Below is a small trained network, with its code and all its weights. Each question gives an input and a class and asks what happens when units are switched off, that is, made to give their printed mean instead of their output.

import numpy as np


def w(rows, s, z=0):
    codes = np.array(rows[::2]) - 128.0
    scale = np.full(codes.shape[1], s)
    scale[-1] = z or s
    return codes * scale


def norm(h):
    return h / np.sqrt((h * h).mean(-1, keepdims=True) + 1e-5)


def f(y):
    return y / 2 * (1 + np.tanh(0.7978845608 * (y + 0.044715 * y**3)))


def log_softmax(a):
    a = a - a.max(-1, keepdims=True)
    return a - np.log(np.exp(a).sum(-1, keepdims=True))


def net(x, mask):
    res = np.array(x, float).reshape(1, 7) / 4 @ E
    u = 0
    for l in range(3):
        y = f(norm(res) @ A[l][:, :-1].T + A[l][:, -1])
        res = res + np.where(mask[u : u + 3], y, B[l][:, -1]) @ B[l][:, :-1]
        u += 3
    return log_softmax(norm(res)[-1] @ U[:, :-1].T + U[:, -1])


A, B = {}, {}
E = w([
[138,137,128,107,123,137,141,137,127,118,134,122],'x0',
[55,71,157,108,37,219,161,21,126,13,96,126],'x1',
[148,111,194,104,111,15,223,169,247,107,26,136],'x2',
[128,112,122,124,135,137,130,138,129,128,125,126],'x3',
[23,195,195,164,122,127,154,216,116,122,97,50],'x4',
[117,120,133,122,132,106,121,127,123,115,142,136],'x5',
[131,136,117,129,130,129,134,131,116,117,117,133],'x6',
],0.014)
A[0] = w([
[250,79,118,107,123,39,168,82,200,115,73,166,9],'L0N1',
[122,92,166,121,90,92,187,65,189,81,49,135,83],'L0N2',
[252,69,101,102,130,71,154,43,193,113,99,172,36],'L0N3',
],0.027,0.011)
B[0] = w([
[127,194,120,117,185,150,117,115,235,173,184,161,241],'L0N1',
[84,135,140,127,129,154,144,94,162,112,121,113,254],'L0N2',
[161,63,169,133,28,115,125,192,6,113,96,215,235],'L0N3',
],0.021,0.029)
A[1] = w([
[219,157,130,132,166,11,152,221,192,193,91,152,55],'L1N1',
[202,63,54,133,168,3,131,71,164,42,73,101,1],'L1N2',
[51,181,202,151,129,55,197,247,185,143,34,90,23],'L1N3',
],0.03,0.0047)
B[1] = w([
[150,110,60,135,168,96,129,76,122,91,110,3,226],'L1N1',
[117,158,106,90,114,100,156,155,134,111,160,102,128],'L1N2',
[115,132,172,134,99,143,123,172,106,148,130,193,253],'L1N3',
],0.024,0.029)
A[2] = w([
[95,65,170,103,80,125,198,51,194,63,48,141,46],'L2N1',
[119,140,184,111,131,43,204,176,253,118,55,120,5],'L2N2',
[40,155,202,141,114,90,177,196,145,110,64,78,71],'L2N3',
],0.045,0.0032)
B[2] = w([
[157,137,91,113,182,52,146,147,165,120,100,18,252],'L2N1',
[78,140,93,153,164,231,71,57,4,170,182,127,202],'L2N2',
[189,91,127,90,84,98,138,138,142,121,129,212,247],'L2N3',
],0.02,0.034)
U = w([
[177,82,146,116,62,102,142,185,103,138,85,179,170],'0',
[135,127,98,124,143,96,158,120,171,104,76,7,224],'1',
[86,165,117,127,138,227,104,88,119,170,176,142,6],'2',
],0.016,0.002)

Each question gives the input, the list of numbers given to net, and the class t.
The units are the neurons (one row each of A and B). Each row of codes is followed by its name. A weight is (code - 128) times the scale printed after its matrix; where a second scale follows, it is the last column's (A, B and U).
mask holds one flag per neuron, layer by layer. A switched-off neuron (its flag False) gives its mean, the last column of its row in B, instead of its output. The means were averaged over made-up inputs and are rounded, as every weight is.
A unit's drop is (log p(t) with every unit on - log p(t) with that unit switched off) / (log p(t) with every unit on - log p(t) with every unit switched off).
The circuit of an input: a set's keep is (log p(t) with only the set's units on - log p(t) with every unit switched off) / (log p(t) with every unit on - log p(t) with every unit switched off). Starting from all 9 units, units are removed one at a time, each time the one whose removal leaves the highest keep (on an exact tie, the one counted first), for as long as the keep stays at least 0.8.
circuit, biggest first: the units of the circuit, biggest drop first
unit that matters most: the unit with the biggest drop
k most important neurons: the k neurons with the biggest drops, biggest first
top k neurons in layer l: the k neurons of layer l with the biggest drops, biggest first
drop of u: that unit's drop, to one decimal
input [8,4,-7,7,-7,1,-2], class 0: unit that matters most -> L0N2
input [-3,6,-7,1,7,3,-8], class 0: 2 most important neurons -> [L0N1, L1N1]
input [-5,7,2,8,6,8,6], class 1: 2 most important neurons -> [L2N1, L0N2]
input [-3,-1,8,6,-7,1,-6], class 2: top 2 neurons in layer 0 -> [L0N1, L0N2]
input [-8,-7,8,2,-4,-1,1], class 2: 2 most important neurons -> [L0N1, L2N1]
input [-5,8,6,-5,-5,-1,3], class 1: 4 most important neurons -> [L2N1, L0N2, L1N3, L0N3]
input [5,-7,8,5,2,8,0], class 2: 3 most important neurons -> [L0N1, L2N2, L2N1]
input [5,0,-3,1,0,1,-7], class 2: 4 most important neurons -> [L0N2, L2N1, L0N3, L2N3]
input [0,-1,1,5,0,3,1], class 1: circuit, biggest first -> [L1N1, L0N2]
input [-4,8,-1,-1,-7,-3,6], class 1: 4 most important neurons -> [L1N3, L2N1, L0N2, L2N3]
input [5,-1,0,4,0,-6,5], class 1: 2 most important neurons -> [L0N3, L0N2]
input [2,2,-2,2,1,-8,2], class 1: 3 most important neurons -> [L1N3, L0N3, L2N3]
input [2,5,0,8,-2,-8,-6], class 1: 2 most important neurons -> [L2N1, L1N3]
input [-1,2,-5,-5,5,-4,5], class 0: top 2 neurons in layer 2 -> [L2N1, L2N2]
input [-2,4,5,4,3,4,-6], class 2: 4 most important neurons -> [L2N2, L0N3, L1N1, L1N3]
input [-6,5,-8,-8,-8,7,-7], class 0: top neuron in layer 2 -> [L2N2]
input [7,-3,-6,5,8,-4,2], class 0: 2 most important neurons -> [L0N1, L2N2]
input [-3,-5,4,-8,-4,1,-4], class 1: top 2 neurons in layer 2 -> [L2N3, L2N2]
input [8,0,-2,1,0,8,-7], class 2: top 2 neurons in layer 2 -> [L2N1, L2N3]
input [-8,4,7,-6,5,-6,5], class 2: unit that matters most -> L2N2
input [-1,-3,-6,-1,8,-1,-8], class 0: drop of L0N1 -> 6.2
input [-6,-4,7,0,-1,3,-1], class 2: drop of L0N1 -> 1.3
input [-8,2,6,6,3,-3,7], class 2: drop of L2N2 -> 0.4
